Here is a tiny trained network, its code and every weight. The questions are about switching its units off for an input and a target symbol, where a switched-off unit gives its printed mean instead of its output.

import numpy as np


def w(rows, s, z=0):
    codes = np.array(rows[::2]) - 128.0
    scale = np.full(codes.shape[1], s)
    scale[-1] = z or s
    return codes * scale


def f(y):
    return y / 2 * (1 + np.tanh(0.7978845608 * (y + 0.044715 * y**3)))


def softmax(a):
    e = np.exp(a - a.max(-1, keepdims=True))
    return e / e.sum(-1, keepdims=True)


def log_softmax(a):
    a = a - a.max(-1, keepdims=True)
    return a - np.log(np.exp(a).sum(-1, keepdims=True))


def net(x, mask):
    ids = ['ΞΠΦΨαβγεζηθλστ'.index(c) for c in x.split()]
    T = len(ids)
    res = E[ids] + P[:T]
    q, k, v = (res @ M[0].T for M in (Q, K, V))
    z = softmax(np.where(np.tri(T) > 0, q @ k.T / 2**0.5, -1e9)) @ v
    res = res + np.where(mask[0], z, O[0][:, -1]) @ O[0][:, :-1]
    y = f(res @ A[0][:, :-1].T + A[0][:, -1])
    res = res + np.where(mask[1:13], y, B[0][:, -1]) @ B[0][:, :-1]
    return log_softmax(res[-1] @ U[:, :-1].T + U[:, -1])


Q, K, V, O, A, B = {}, {}, {}, {}, {}, {}
E = w([
[119,185,136],'Ξ',
[8,44,79],'Π',
[49,86,106],'Φ',
[61,105,113],'Ψ',
[62,117,110],'α',
[127,139,143],'β',
[71,126,110],'γ',
[77,168,94],'ε',
[150,154,162],'ζ',
[162,65,184],'η',
[72,49,137],'θ',
[158,83,163],'λ',
[149,94,175],'σ',
[155,155,169],'τ',
],0.012)
P = w([
[195,134,216],'0',
[223,125,65],'1',
[61,97,41],'2',
[91,106,208],'3',
[204,30,90],'4',
[37,52,55],'5',
[56,139,231],'6',
[204,6,98],'7',
[67,20,59],'8',
[55,180,211],'9',
],0.015)
Q[0] = w([
[13,107,9],'H0',
[144,178,121],'H0',
],0.011)
K[0] = w([
[23,168,254],'H0',
[253,165,104],'H0',
],0.006)
V[0] = w([
[169,125,247],'H0',
[82,255,39],'H0',
],0.011)
O[0] = w([
[87,26,181,252],'H0',
[80,253,100,2],'H0',
],0.012,0.0037)
A[0] = w([
[137,104,172,78],'N0',
[69,202,72,86],'N1',
[139,90,73,2],'N2',
[78,102,132,55],'N3',
[85,58,142,140],'N4',
[255,116,63,100],'N5',
[71,172,91,189],'N6',
[199,61,94,109],'N7',
[224,219,122,121],'N8',
[174,215,156,73],'N9',
[135,137,8,142],'N10',
[59,144,73,123],'N11',
],0.014,0.0085)
B[0] = w([
[73,178,125,150],'N0',
[79,139,113,140],'N1',
[74,254,128,142],'N2',
[150,209,135,160],'N3',
[187,177,150,250],'N4',
[145,213,161,162],'N5',
[120,86,215,155],'N6',
[91,157,58,204],'N7',
[159,58,102,138],'N8',
[156,151,157,135],'N9',
[6,106,73,148],'N10',
[226,65,93,153],'N11',
],0.0096,0.019)
U = w([
[246,125,229,200],'Ξ',
[41,156,185,188],'Π',
[151,148,132,49],'Φ',
[125,169,129,28],'Ψ',
[166,9,90,253],'α',
[222,87,105,173],'β',
[130,129,90,146],'γ',
[27,121,62,177],'ε',
[201,107,101,167],'ζ',
[146,199,127,16],'η',
[132,165,124,48],'θ',
[126,204,127,2],'λ',
[176,172,121,31],'σ',
[210,128,102,101],'τ',
],0.011,0.0056)

Each question gives the input, a string of symbols that net reads in full, and the target symbol t.
The units are the heads (2 rows each of Q, K, V and O) and the neurons (one row each of A and B). Each row of codes is followed by its name. A weight is (code - 128) times the scale printed after its matrix; where a second scale follows, it is the last column's (O, A, B and U).
mask holds one flag per unit, heads first, then neurons. A switched-off unit (its flag False) gives its mean, the last column of its rows in O or B, instead of its output. The means were averaged over made-up inputs and are rounded, as every weight is.
A unit's drop is (log p(t) with every unit on - log p(t) with that unit switched off) / (log p(t) with every unit on - log p(t) with every unit switched off).
The circuit of an input: a set's keep is (log p(t) with only the set's units on - log p(t) with every unit switched off) / (log p(t) with every unit on - log p(t) with every unit switched off). Starting from the 12 units with the biggest drops (on a tie, the unit counted first), units are removed one at a time, each time the one whose removal leaves the highest keep (on an exact tie, the one counted first), for as long as the keep stays at least 0.8.
circuit, biggest first: the units of the circuit, biggest drop first
unit that matters most: the unit with the biggest drop
top k neurons: the k neurons with the biggest drops, biggest first
drop when u is switched off: that unit's drop, to one decimal
input ζ β Π Π ε ε Ψ Ξ, target ε: unit that matters most : N10
input ε γ ε γ Ξ ε ε Ψ, target ε: top 2 neurons : [N10 N4]
input Ξ ε γ β Ξ ε ζ ε Ξ Ψ, target Ξ: circuit, biggest first : [N7 N10]
input ε α ε Ξ Π τ Ξ ε β, target Ξ: top 4 neurons : [N4 N10 N7 N3]
input α θ ε γ ε τ η ε α, target λ: top 3 neurons : [N4 N7 N2]
input ε ε Ψ, target α: circuit, biggest first : [N11 N5]
input Φ Ξ ε Ψ β, target ε: top 2 neurons : [N4 N10]
input τ γ λ α, target Ξ: top 4 neurons : [N7 N4 N10 N2]
input ε ε ε Ψ Ψ, target ε: top 2 neurons : [N7 N11]
input γ γ λ γ Ξ Ξ ε λ Ξ, target α: top 3 neurons : [N11 N5 N2]
input ε ζ γ ζ ε ε θ, target Ξ: top 4 neurons : [N7 N10 N2 N1]
input ε ε α Π, target Ξ: circuit, biggest first : [N4 N7]
input Ξ γ Ξ ε γ α Π, target Ξ: circuit, biggest first : [N7 N4]
input γ γ η θ, target Ξ: unit that matters most : N4
input ζ ε γ λ Ψ σ α ε α Ξ, target Ξ: top 4 neurons : [N7 N10 N9 N0]
input λ ε Ξ η ε γ, target λ: top 2 neurons : [N4 N7]
input Ψ ε ζ ε Ξ σ Ψ ε ε α, target Ξ: top 2 neurons : [N7 N10]
input Ξ α ε ε Ξ Φ ε β γ, target α: top 3 neurons : [N11 N10 N5]
input Ξ ε ε, target Ξ: drop when H0 is switched off : 1.1
input γ ε ε ε λ ε Ψ, target Ξ: drop when N11 is switched off : 0.1
input ζ ε α θ Π ε γ, target Ξ: drop when N0 is switched off : 0.1
input ε ε ε Φ, target Ξ: circuit, biggest first : [N7]
